[ 3.16 -1.05  0.76 -0.10  0.08 -2.91  0.07  1.05  1.57 -0.53 -0.09 -1.19
  0.01 -0.84  4.00  0.57 -0.19  3.10  1.30  0.54  0.66  1.37 -0.35 -0.33
  0.31  1.33 -1.08  0.06 -0.35 -0.34 -0.43  2.47  0.34  2.44 -0.21  1.31
  0.24  0.53 -0.60  1.11 -2.80  0.19  2.10 -0.79 -0.77 -0.28 -1.92 -0.57
 -1.14  2.86  0.20  0.57  0.61 -1.01 -0.26  1.50  0.23 -1.32  0.51  0.93
  1.60  0.12 -1.60 -1.10] -> gova
[ 6.59  0.18  0.28 -0.20  0.21 -0.98  0.48  1.90  1.68  1.38 -0.47 -0.16
 -0.46 -1.51 -2.05  0.27 -1.12  1.32 -1.29 -0.61  0.93  0.45 -0.86 -1.52
  0.18  1.82 -1.02 -0.32 -1.51 -0.24 -1.08 -0.48 -1.73  7.06  0.34  0.57
 -0.40 -0.41  0.60  0.56 -0.87  0.48 -0.48 -1.43 -1.32  0.81 -0.91 -0.60
 -0.39  1.90  0.00 -0.09  0.33  0.97 -0.30  1.67  0.08 -1.40  1.15  0.26
  1.50  0.37 -0.56 -0.17] -> Fuluk
[ 2.90 -0.65  2.50 -0.90 -0.03 -1.30 -0.32  0.78  1.82  0.77  0.14 -0.89
 -0.75 -1.05 -1.88  0.26 -0.06  2.03 -0.87  0.85  1.47 -2.07  0.11 -1.95
 -0.13  1.13 -1.04 -0.74 -2.26 -1.87 -0.33  0.25 -2.08  2.19 -0.40  0.26
 -2.91  1.38  0.48  1.23 -0.49  0.56 -0.88 -1.58 -1.05  0.42  1.06  0.10
 -1.70  2.18  0.53 -1.74 -0.39  1.39 -0.91  0.90 -0.17 -2.05 -0.87  0.46
  1.01  0.09  0.25 -0.18] -> matab
[ 3.58  0.41  1.46 -1.34  0.05 -0.80  0.13  1.97  2.13  0.79 -1.08 -1.02
  0.62 -2.17 -2.15  0.13  0.07  1.30 -1.54 -0.42  1.28  0.74 -0.38 -1.89
  0.00  0.73  0.42 -0.12 -1.33 -0.35 -0.30 -0.67 -2.23  4.16  0.10  1.88
  0.04  0.10  0.17 -0.82 -0.75  0.92 -0.41 -0.44  0.23 -0.24  0.66  0.42
 -1.12  1.85 -0.01  0.68 -0.03  3.02 -0.14  1.43  0.34 -2.53  0.39 -0.40
  1.58  0.60 -0.51 -0.49] -> Susa
[ 2.20 -0.73 -0.58 -0.09  0.17 -1.81  0.40 -0.75  0.24 -0.50  0.46 -0.60
  0.17  0.43  1.83  0.92 -0.48  2.22  0.15  1.18  0.55 -2.12  0.17 -0.44
  0.04  0.93 -1.15 -0.20 -0.53 -1.49  0.10  0.93  0.95  1.81 -0.07  1.07
  1.65 -0.02  1.03  1.60 -0.61 -0.81  0.05 -1.21 -1.17  0.23  0.18  0.20
 -0.77  1.97 -0.08 -0.93 -0.28 -2.96 -0.85 -0.27 -0.05 -0.20  0.84  0.15
  0.89  0.52 -1.41 -0.41] -> gova
[ 2.66  0.68  0.19 -0.09 -0.53 -0.43  0.23 -0.21  1.32  0.00 -0.31  0.38
  1.75 -0.80 -4.14 -1.11 -1.25  1.75 -0.29  0.36 -0.25 -1.84 -0.56 -2.72
 -0.15  0.93  0.38  0.00 -1.11 -1.10 -0.75  0.33 -2.00  1.75  0.58  2.06
  0.35  0.38  1.43  4.34 -0.03  0.05 -1.62 -0.03 -0.75 -0.47  1.26  0.22
  0.06  0.97  0.73  0.12 -0.65  0.20  0.07 -0.08  0.38 -0.55 -0.63 -0.02
  0.83  0.40 -1.03 -0.25] -> Susa
[ 3.27  0.23  0.41 -0.55 -0.28 -0.79 -0.27  0.16  3.07  0.87 -0.38  0.12
  0.81 -1.39 -4.77 -0.36  0.40  0.77 -1.57 -0.37 -1.19 -1.06 -0.42 -2.10
  0.24  0.17  0.48 -0.23 -1.07 -1.18 -0.54 -0.06 -1.66  1.37 -0.03  2.51
  0.64  0.19  1.03  1.20 -0.44  0.26 -1.86 -0.48  0.27  0.50  1.13  0.39
  0.01  0.72  0.24 -0.03  0.27  1.00 -0.23  0.87  1.04 -1.80 -0.59 -1.02
  0.84  0.04 -0.77  0.53] -> Susa
[ 5.05  0.58  0.69  0.47  0.15  0.23  0.32  0.84  1.34  0.34 -0.02 -0.02
  0.59 -2.17 -2.30 -0.85 -0.26  0.70 -0.20  0.47  0.92 -1.47 -0.10 -2.30
  1.11  1.27  0.18 -0.31 -1.65 -0.80  0.34  0.22 -2.40  3.41  1.54  2.17
  0.71 -0.05  1.62  0.86  0.02  0.28 -1.57  0.61 -1.60 -0.06  0.30  0.24
 -0.57  1.49  0.77 -0.40  0.43  1.74  0.08  1.87  0.89 -1.24 -0.81  1.25
  0.84 -0.02 -0.69  0.01] -> Fuluk
[ 4.73 -0.64  2.03  0.02  0.09 -0.97  0.26  1.24  1.90  0.49 -0.47 -2.07
 -0.32 -0.16  2.85  0.72  0.17  1.81 -0.39 -0.49  1.10  1.99  0.00 -0.16
  0.22  1.68 -0.23 -0.23 -1.92 -0.40 -0.70  0.35 -1.74  3.81  0.89  0.62
  0.93  0.66  0.30  0.09 -0.39  0.95 -0.08 -0.60 -2.29  0.45 -1.49  0.15
 -0.42  1.97  0.44 -0.39 -0.12  2.51  0.09  0.75 -0.02 -3.03  0.18  0.16
  1.08  0.22 -1.06  0.68] -> Fuluk
[ 2.43 -0.67 -0.57  0.20 -0.14 -2.00  0.05  1.16  0.50  0.64 -0.59 -1.27
  0.21 -0.80 -0.62  0.23 -0.67  1.38  0.39  0.72  0.64 -1.43  0.39 -1.70
 -0.16  1.44 -0.93 -0.72 -1.00 -1.67  0.00  1.32  0.37  2.50  0.10  1.48
  1.00  0.62 -0.11  1.24 -0.73 -0.44 -0.13 -0.97 -1.24 -0.06  0.10  0.50
 -0.99  1.27  0.46 -0.07  0.17 -1.97 -0.32  0.90 -0.31 -1.02 -0.92 -0.09
  1.82  0.67 -1.73 -0.34] -> gova
[ 2.69  0.13 -0.21 -0.79  1.38 -2.28 -0.31  1.09  0.07 -0.18 -1.58 -1.52
 -1.42 -0.02  1.49  1.17 -0.53 -0.73  0.67  1.01  1.09  1.95  0.27 -0.52
 -0.26  0.88 -0.29  0.01 -1.12 -0.77 -0.74  1.41 -0.30  5.65 -1.53  0.66
  0.58  0.43 -1.14  0.58 -0.36  0.07  1.33  0.05 -1.24 -0.72 -0.56  0.89
 -1.72  1.69  0.34 -0.15 -0.24 -2.23  0.15  1.56 -0.41 -0.40 -0.86  0.51
  1.50  0.11 -0.89 -0.46] -> Leti
[ 1.36 -0.93 -1.43  1.64  0.18  2.53  0.66 -2.28 -0.13  0.13  0.45  2.71
  1.88 -1.14 -2.19 -1.87 -1.18  0.61  1.47  0.56 -1.15 -4.41 -0.02 -3.50
 -0.38  0.85 -0.89 -0.02 -0.05 -0.17 -0.76 -0.75  3.10 -1.38 -0.52  2.39
  0.11 -0.17  4.10 -0.02 -0.28 -1.27 -1.52  0.74 -1.47  0.41  1.40  1.79
  2.25  0.30 -0.20 -0.87 -0.56 -4.15  0.44  0.41 -0.79  0.64  0.77 -0.23
  1.17  0.64 -1.49 -0.14] -> gova
[ 4.85 -0.08  1.83 -1.08  0.07 -2.36 -0.58  2.61  1.93 -0.42 -0.14 -3.32
 -2.53 -2.33  1.17  1.95 -0.49  2.82 -1.43  0.10  2.35  1.26  0.15 -0.41
 -0.26  1.16 -0.97 -1.30 -2.27 -0.98 -0.62  1.69 -2.09  6.40 -0.52 -0.22
  0.39  1.15 -2.30  0.91 -1.10  0.83  0.64 -2.53 -0.91  0.11 -0.24 -1.24
 -2.75  4.29  0.02 -0.50  4.05  1.63 -0.45  2.79  0.97 -2.81 -0.87  0.94
  1.73  0.24 -1.10 -0.44] -> matab
[ 3.51  0.17 -0.67  0.13 -0.13 -0.25  0.34  0.09  1.31  1.69 -0.30  0.20
  0.93 -1.77 -5.74 -0.23 -0.81  0.48 -1.02  0.17  1.18 -2.16  0.00 -2.70
 -0.32  0.04 -0.06 -0.35 -1.56 -1.60  0.34 -1.00 -1.54  4.47  0.44  1.98
  0.21 -0.01  1.88  1.28  0.16 -0.69 -1.94 -0.80 -1.43  1.12  1.02  0.78
 -0.15  0.90  0.11 -1.16  0.41  0.35  0.21  0.07 -0.38 -2.15 -0.38 -0.74
  0.98  0.04 -0.28  0.27] -> Susa
[ 2.68 -0.40  0.07  0.13 -0.53 -0.69  0.27  0.97  1.82  0.58 -0.63 -0.74
 -0.63 -1.19 -0.67  0.45 -0.33  1.70 -0.92  0.35 -0.09 -1.52 -0.17  1.15
  0.35  0.59 -1.06  0.12 -1.26 -0.85  0.00  0.28 -1.94  0.10  1.10  1.00
  0.62 -0.24  0.40  1.42  0.34  0.18 -0.71 -1.33 -0.97  0.19  1.76 -1.25
 -0.64  2.05  1.92 -1.01  0.00  2.44 -0.27 -0.07  0.81 -1.48 -0.13 -0.30
  0.76 -0.30  0.03 -0.30] -> matab
[ 4.27  5.18  0.42 -1.39 -0.69 -0.52  0.40  0.56  1.77  0.28 -0.40 -0.28
  1.15 -1.48 -3.70 -0.56 -1.55  1.89 -0.99 -0.25  0.67 -2.95 -0.15 -2.89
  0.09  1.29  0.29  0.92 -0.20 -1.17 -0.37 -0.74 -0.62  4.63  0.42  2.02
  0.03  0.49  0.37  0.49 -0.65  0.26 -1.33 -1.00 -0.12  0.85  0.83  0.30
 -0.24  0.85  0.82  0.03 -0.09  0.41 -0.89  0.10  0.06 -2.27 -0.31  0.26
  1.61  0.33 -0.54  0.16] -> Fuluk
[ 3.54 -0.34 -0.66  0.48 -0.36 -0.94  0.49  0.11  0.83  0.85 -0.42 -0.13
  0.03 -2.05 -2.18 -0.34 -2.36  2.40  0.27  1.17  0.00 -1.75  0.05 -1.40
 -0.26  0.86 -1.58 -0.82 -1.65 -1.64 -0.63  1.63  0.27  1.62 -0.60  1.25
  0.91  0.15  1.66  1.68 -0.64  0.11 -0.69 -1.21 -1.38 -0.06  1.51  0.09
 -1.17  2.14  0.27 -1.05  0.78 -1.54 -2.40  0.24  0.12 -0.67 -0.34  0.22
  1.31  0.48 -0.86 -0.13] -> gova
[-0.18 -0.13 -1.38  0.50 -0.73 -1.06  1.38 -0.71  1.66  1.05 -0.28  0.31
  1.67 -0.44 -1.29 -1.40 -0.59  1.97  0.00  1.01 -0.56 -4.32 -0.55 -0.37
 -0.38  1.36 -0.75  0.01 -0.13 -0.81 -0.28  0.26  0.97 -0.52 -0.21  1.97
  1.32 -0.18  1.67  1.07 -0.12 -1.10 -1.00 -0.25 -0.52  0.56  1.29 -0.03
  0.71  0.61 -0.55 -0.51 -0.79 -0.39  0.07 -1.07 -0.24 -0.16  0.33  0.09
  0.56  0.67 -0.14 -0.03] -> gova
[ 4.90 -0.79  0.25 -0.25 -0.99 -0.28 -0.16  2.67  0.86  1.31 -0.12 -0.85
 -0.69 -1.20  0.56 -0.09 -0.50  1.65 -1.17  0.73  0.65  2.54 -0.21 -1.39
  0.18  1.57 -0.13 -0.70 -1.13 -0.87 -1.04  0.05 -0.52  7.05  1.48 -0.44
  0.17 -0.03  1.11  0.45 -0.15 -0.95 -0.66 -1.08 -0.37  0.37 -1.37 -0.32
 -0.84  1.37 -0.26 -0.64  0.55  0.74  0.00  1.65  1.17 -1.23  1.03  0.36
  0.73 -0.33 -0.36 -0.02] -> Guk
[ 2.28 -0.32 -0.57  0.94  0.08 -1.79  0.74 -0.98  1.35 -0.45 -0.26 -0.21
  1.04 -0.78  0.15 -0.63 -0.44  1.89  0.49  0.40  0.07 -1.07  0.15 -0.46
  0.95  0.73 -1.00 -0.38 -0.58 -1.56 -0.38  1.36  0.29  0.10 -0.61  0.63
  0.74 -0.20  1.29  0.93 -0.31 -0.88  0.08 -1.04 -2.23 -0.10  1.13 -0.01
 -0.06  2.15  1.58 -0.76 -0.30 -1.03 -0.95  0.23  0.00 -0.73 -0.10 -0.71
  0.64  0.50 -1.98 -0.45] -> gova
[ 5.02 -0.32  0.80 -0.44 -1.53  0.30  0.10  2.02  2.09  0.49  0.22 -0.41
 -0.62 -1.85  0.19  0.17 -1.22  1.07 -1.37 -0.05  1.74  0.72  0.07 -1.80
 -0.23  1.92 -0.24  1.48 -1.40 -1.38 -0.34 -0.04 -3.34  5.15  0.76  1.81
 -0.51  0.60  0.68  0.36 -0.58  1.30 -1.18 -1.34 -2.13  1.21  0.11  0.11
 -1.08  1.59  0.39 -0.33  0.49  2.86 -0.10  1.71  0.58 -3.91  1.52  0.01
  2.14  0.04 -0.46 -0.72] -> Fuluk
[ 3.42 -0.57  0.71 -0.56  0.29  0.24  0.01  0.89  0.76  0.53 -2.79 -1.10
 -0.17 -0.58 -0.24  0.46  0.04  0.79 -0.78 -0.76  0.06  1.13 -0.22 -0.11
  0.34  0.31 -1.00 -1.12 -2.16 -0.89 -0.70 -0.86 -1.75  5.06 -0.83 -0.57
  0.44  0.64 -1.14  1.41 -0.86  1.70 -0.40 -0.87 -1.22  0.88  0.41  0.59
 -0.71 -0.07  0.43  0.05 -0.32 -0.03 -0.20  1.15  1.35 -1.31  0.15  0.05
  0.69 -0.04 -0.43  0.12] -> Guk
[ 4.77 -0.61  0.95 -0.16 -0.70 -0.54  0.73  0.38  1.81  1.68 -0.28 -0.48
 -0.28 -0.56  2.67 -0.91 -0.13  1.60 -1.60 -0.11  0.87  2.37  0.12 -0.99
  0.23  1.53 -0.01 -0.02 -1.09 -0.93  0.26  1.36 -1.58  3.97  0.53  1.42
  0.12  0.43  0.67  0.60  0.30  0.99 -0.23 -0.40 -1.54  0.43 -1.42  0.12
  0.31  1.95  0.40 -0.74  0.22  1.55 -0.05  0.72  1.69 -1.54  0.06 -0.02
  1.39 -0.07 -0.99  0.13] -> lasel
[ 2.66  0.20 -0.63  0.21 -1.07  1.80  0.17  1.16  0.79  1.33 -1.00  0.35
  0.18 -1.66 -2.83 -1.23 -0.79  1.29  0.54 -0.27 -0.35 -3.17 -0.09 -0.68
 -0.14 -0.65 -0.44 -0.71 -0.45 -0.45  0.28  1.15 -2.18  0.48  0.34  1.06
  0.78  0.14  0.98  0.36 -0.81  0.40 -1.17 -0.10 -1.29  0.08  2.09  0.75
 -0.43  0.90  0.75 -1.22  0.44 -0.69  0.18  0.53  2.50 -1.09 -0.27 -0.03
  0.69  0.38 -0.76 -0.46] -> matab
[ 3.43  0.37 -0.47 -0.01  0.24 -3.66  0.48  0.70  1.79 -0.30 -0.50 -1.56
  0.70  0.30  0.57  1.31 -0.64  2.11  0.47 -0.68  0.80  2.23 -0.26 -0.17
  0.10  1.33 -0.47 -0.72 -0.80 -0.92  2.18  2.00  0.30  1.21 -0.55  2.60
  0.89 -0.05 -0.27  1.47 -0.51 -0.96  0.87 -0.26 -0.93 -0.28 -1.92 -0.35
  0.56  3.16 -0.08 -0.27  0.52  0.53 -1.08  1.34  1.25 -3.24 -1.13  0.02
  1.55  0.68 -0.88  1.12] -> gova
[ 2.57 -0.05 -1.14 -0.08 -0.40 -2.42  0.91 -0.50  1.14  0.07 -0.55 -0.80
  0.88 -0.41 -0.35  0.06  0.70  2.50  0.12 -0.02 -0.03 -0.79  0.51 -1.80
 -0.54  1.54 -0.24  0.11 -1.05 -1.08  0.16  0.96  0.08  1.36 -0.50  2.08
  0.47  0.66  0.71  0.48 -1.13  0.02  0.57  0.07  0.12  0.09 -0.32  0.31
 -0.21  1.94  0.03  0.39  0.01  0.01 -0.47  0.08  0.74 -1.48  2.29  0.33
  1.08  0.51  0.16 -0.70] -> gova
[ 5.12 -0.34  0.80  0.16 -0.39  1.23  0.16 -0.59  0.52  0.71 -0.18  0.80
  1.60 -1.40 -4.98 -1.33 -1.38 -0.30 -0.10  0.93  0.27 -2.49 -0.77 -3.97
 -0.19  0.56 -0.34 -0.55 -0.98 -0.98  0.07 -0.13 -2.40  3.89  0.37  2.85
  0.01  0.01  0.97  0.62 -0.40  1.29 -1.30  0.05 -1.00  0.59  1.36  1.61
 -0.07  0.74  0.63  0.26  0.09 -1.08 -0.18  0.46  0.82 -1.27  0.11 -0.43
  1.51  0.54 -0.42  0.61] -> lasel
[ 3.39  0.61 -0.69  0.00 -0.54 -0.37  0.04 -0.42  1.20  0.94 -0.15 -0.51
  0.10  1.00 -0.45 -0.72  1.13  0.73 -1.71  0.38  0.66  2.39 -0.33 -0.64
 -0.25  0.74 -0.55 -0.57 -2.34 -0.19 -0.88 -0.44 -1.67  0.79  0.62  1.28
  0.50  0.47  0.58  2.26  0.79  1.44 -1.10 -0.33 -2.06  1.52 -1.16  0.97
  0.88  0.61  1.37 -1.46  0.09  2.23 -0.80 -0.51  1.04 -2.35  0.00 -0.60
  0.73  0.13  0.68 -0.50] -> Fuluk
